[[ 4.61  0.88 -0.06 -3.08 -1.72  1.24]
 [ 2.50  2.91  0.22 -2.45 -1.35 -1.26]
 [-1.43  0.11 -0.95 -3.78 -1.68  0.16]
 [ 0.45  1.57 -3.05  0.19 -4.49 -1.30]
 [ 4.47  1.89  0.63 -0.81  0.92 -3.91]
 [ 0.51  0.49 -2.37 -1.30 -6.25 -1.29]
 [-0.35  0.54 -2.24 -1.97 -3.84 -0.74]
 [ 2.40  1.94 -0.49 -4.43 -3.88  3.70]
 [-2.71  1.56 -1.64 -3.82  5.41  1.36]
 [ 4.17  0.82  0.01 -3.15 -2.17  2.11]
 [-1.26 -0.30 -0.84 -3.99 -3.38  0.09]
 [-2.56  1.02 -1.26 -4.08  3.72  1.35]] gives -1.26

[[ 1.32 -1.84  2.31 -0.06 -0.33 -1.32  1.99  5.27  4.83  2.07  4.09 -0.60
   6.16 -1.25]
 [ 1.04 -2.38  3.27  3.89  3.86 -4.53 -0.18  2.55  1.36  0.68  5.07  0.48
   5.48 -0.21]
 [ 0.39 -0.31  2.51  1.61 -0.01 -5.26  1.49  1.71  3.06  4.28  2.15  3.29
   5.67 -0.81]
 [ 0.01 -1.03  2.19  5.13  1.28 -4.02  3.21  5.08  2.87  1.14 -0.72  1.81
   3.92 -2.94]
 [-0.11 -0.60  0.85  3.09  2.08 -4.17  1.17  5.62  3.65  1.39 -0.76  2.46
   5.70 -2.16]
 [ 0.28 -2.11  3.65  4.63  1.32 -2.70  0.16  4.47  1.33 -0.52  3.44  1.52
   5.21 -2.27]
 [-0.03 -3.05  2.30  4.84 -0.39 -2.29  1.83  0.32  4.60  2.70  3.81  3.54
   3.60 -3.27]
 [ 0.82 -2.62  4.05  2.19 -0.17 -3.53  4.56  5.56  1.97  2.98  2.01  1.28
   3.58  0.64]
 [ 0.14 -3.40  1.31  1.32 -0.95 -1.62  1.95  6.48  3.45  1.73  5.17  1.24
   4.61  0.25]
 [ 0.53 -0.24  3.11  2.19  0.81 -5.28  3.37  2.43  1.43  2.96  2.97  2.73
   5.91  0.06]
 [ 0.02 -3.22  1.91  0.32  1.23 -1.29  2.90  4.65  3.45  1.05  3.77  3.09
   6.15  0.68]] gives -0.21

[[ 1.00 -1.65  1.29 -1.24  0.02 -0.50  1.52]
 [-2.36  0.69  1.55  0.87  0.86  0.91 -2.60]
 [ 3.21  3.82 -1.01  4.01  2.17 -2.45  1.47]
 [-0.25 -1.69 -1.30  2.81 -3.76  1.86  1.15]
 [-4.60  1.89  2.47  0.51  0.97  1.76 -3.56]
 [-0.88  1.47  2.40 -2.13  1.22  3.49  1.28]
 [ 0.47 -1.04  0.56 -0.88 -0.04 -0.23  1.09]
 [ 0.34 -2.05  0.62  1.64  2.69 -3.20  2.65]
 [ 2.31 -0.43  2.00 -1.41 -1.65 -1.53 -1.25]
 [ 1.01 -2.23 -6.23 -1.76  0.32  1.36 -1.77]
 [-5.35  3.05  0.38 -1.30 -1.36 -1.14 -1.04]
 [-4.27  2.93 -0.20 -1.72 -1.62 -1.69 -0.18]] gives -2.60

[[ 3.36  0.50  1.72  3.58 -0.13  0.38 -1.72  3.17]
 [-0.82  1.59  0.03  1.62 -2.75 -2.46  1.39  2.06]
 [-1.21  1.00  0.23  1.65 -2.77 -2.31  1.53  1.92]
 [-2.86  1.98 -3.24 -1.08 -1.26 -2.20  3.51 -0.89]
 [-2.40 -3.98  1.92  0.52 -3.89 -2.23 -0.84  1.25]
 [-2.08 -1.64 -0.28 -2.62  0.23 -0.18  0.19 -3.11]
 [-3.74 -2.05 -0.50 -4.28  1.01  0.13 -0.04 -3.91]
 [-3.02 -4.60  2.47  0.42 -4.15 -2.10 -0.85  1.73]
 [ 1.22 -2.80  2.70 -0.41  1.01  2.54 -2.30 -0.11]
 [-0.60 -4.42  2.63 -3.30  2.93  4.02 -3.09 -3.08]
 [-3.79 -0.28 -2.10 -3.02  0.12 -1.01  1.34 -3.60]
 [ 2.42  4.61 -1.94 -0.85  5.90  2.61  0.64 -1.92]] gives 2.06

[[ 0.14 -0.08  0.04 -0.43  0.05  0.06  0.05 -0.09 -0.63 -0.26 -0.25 -0.29
  -0.01]
 [-0.71 -1.19  1.93  0.45 -1.61 -0.87 -1.61  0.86 -0.35 -1.24 -1.66  1.28
   1.20]
 [-3.78 -1.25  2.78 -0.85 -2.30  0.46 -2.30  0.52  0.99 -2.49 -4.39  1.86
   0.41]
 [-3.57  3.80  0.46  0.63 -3.84  0.11 -3.84  1.34  4.83  0.18  3.49 -2.91
  -5.86]
 [ 4.10  2.31 -4.64  0.12  3.84  0.64  3.84 -1.43 -0.33  3.53  5.77 -2.99
  -1.74]
 [ 0.68  2.15  0.75  2.02 -0.59  2.11 -0.59  0.56  4.40  2.29  2.76  1.82
  -0.82]] gives 1.20
---
[-6.00  4.75  2.29  3.98 -1.86] >> -6.00
[ 0.09 -2.60  1.88 -1.76 -5.31] >> 0.09
[ 2.64 -3.99  3.39 -2.16 -6.94] >> 2.64
[ 1.16 -1.67  0.49 -5.48 -3.36] >> 1.16
[ 4.31  5.82  6.59  3.73 -3.36] >> 4.31
[4.50 7.18 2.08 0.65 5.98] >> 4.50
---
Q: [ 5.21  4.82  0.00  3.04 -1.65 -3.02 -0.27]
A: 4.82

Q:
[[ 1.25 -3.71  4.69 -4.01 -0.17]
 [-2.10 -0.67  5.46 -0.50 -0.64]]
A: 4.69

Q:
[[ 0.78 -1.21 -3.16  3.01  4.38]
 [-3.48 -5.37 -1.92 -4.98  0.73]
 [-1.72  1.32  0.90 -2.65 -3.83]]
A: 3.01

Q: [-2.29  0.76 -6.22  3.38]
A: 0.76

Q: [ 4.99 -1.09 -4.33  5.74  4.14 -0.68]
A: 4.99

Q: [ 5.09  6.68  3.35  5.32 -3.09]
A: 5.32

Q:
[[ 2.33 -5.77  7.36 -4.56  4.65 -7.04]
 [-2.96 -3.33 -4.48 -0.99  3.62  2.91]]
A: 4.65

Q: [ 2.45  2.78 -5.53  2.57  4.15  0.15]
A: 2.78
---
[[647 244 116 360 586 759]
 [313 306 587 189 307  65]] result: 189

[[ -3   6 -20 -11   3  24  16]
 [-22 -18 -30 -12 -19  17  31]] result: -19

[[152 634 524 404]
 [905 764   2 328]] result: 764

[[7 3 2 8 8]
 [2 6 4 4 0]] result: 4

[[5528 9637 2288 5610 1818 7126]
 [4901 5574 4341 5105 3685 6176]] result: 5105

[[  2  36 -14  -9 -39]
 [  4  12 -48  -3 -39]] result: -48
